K_664: [ 37 -27  84 -14  78 -20  57]
K_252: [ 69 -32  54 -21  31 -51  54]
K_731: [ 29 -65  61 -62  68 -52  65]
K_659: [ -1  35 -36  -6  15  27  33]
K_433: [-26  43 -57  56 -23  73 -80]
K_699: [ 45 -22  37 -15  32   7  24]
K_722: [-71  39 -47  56 -55  13   1]
K_770: [ 10  30 -38  35 -39  22 -31]
K_342: [113 -67  68 -72  81 -71  67]
K_167: [-29  -4 -34  16  -3 -11  14]
K_97: [-43  42 -76  27 -59  55 -68]
start: [-29  -4 -34  16  -3 -11]  K_167, 1
tags:
[-76] -> K_848
[54] -> K_482
[-43] -> K_675
[-47] -> K_746
[-77] -> K_79
[-58] -> K_878
[-44] -> K_151
[37] -> K_128
[-57] -> K_930
[-68] -> K_134
[-36] -> K_56
[38] -> K_75
join K_97 3:   K_848
start: [15 27]  K_659, 5
chg K_722: [-71  39 -47  56 -56  13   1]  5, [-55]
chg K_342: [114 -67  68 -72  81 -71  67]  1, [113]
start: [-51  54]  K_252, 6
start: [ 84 -14  78 -20  57]  K_664, 3

K_731: [-19  35 -64  43  84 -88  35  12]
K_167: [   1 -105  -22  -21  -51    6  107   38]
K_97: [ 20  27 -36  44  45 -28 -54  23]
K_252: [  0  48   0  57  45 -61 -57  56]
K_342: [ -9   9 -15   0  78  -4  43   8]
K_751: [-36  27 -62  28 -12 -55 -35  54]
K_664: [-43 -56 -93 -60  10  65  68  65]
K_770: [-21 -15 -51   6 -22 -21   5  42]
shift -1: [ 84 -88  35]  [ 83 -89  34]
chg K_751: [-36  27 -62  28 -12 -56 -35  54]  6, [-55]
key -> tag
[23] -> K_489
[8] -> K_15
[12] -> K_805
[84] -> K_306
[38] -> K_64
[54] -> K_741
join K_731 8:   K_805
start: [-21 -51   6 107]  K_167, 4
q: [-19  35 -64  43  84 -88  35  12]  K_731
start: [-51   6 -22 -21]  K_770, 3
q: [ -9   9 -15   0  78  -4  43   8]  K_342

K_770: [-18 -59 -20 -31  40]
K_664: [  8  42   2  12 -10]
K_722: [-118  -58  -38 -126   41]
start: [-118  -58  -38]  K_722, 1
start: [42  2 12]  K_664, 2
chg K_722: [-117  -58  -38 -126   41]  1, [-118]
shift -1: [-38]  [-39]
key -> tag
[41] -> K_900
[42] -> K_377
[2] -> K_563
[-9] -> K_969
[-58] -> K_631
[-10] -> K_238
join K_664 2:   K_377
shift -1: [42]  [41]

K_664: [-27  -9  58  -1 -43]
K_751: [-27  21  58  -1 -43]
K_770: [-86 -10  86 110 -44]
K_167: [-27 -18 -18 -11 -10]
Table of tags by key:
[-18] -> K_473
[86] -> K_65
[58] -> K_464
[-19] -> K_561
[87] -> K_132
join K_770 3:   K_65
start: [-9 58]  K_664, 2
q: [-86 -10  86 110 -44]  K_770

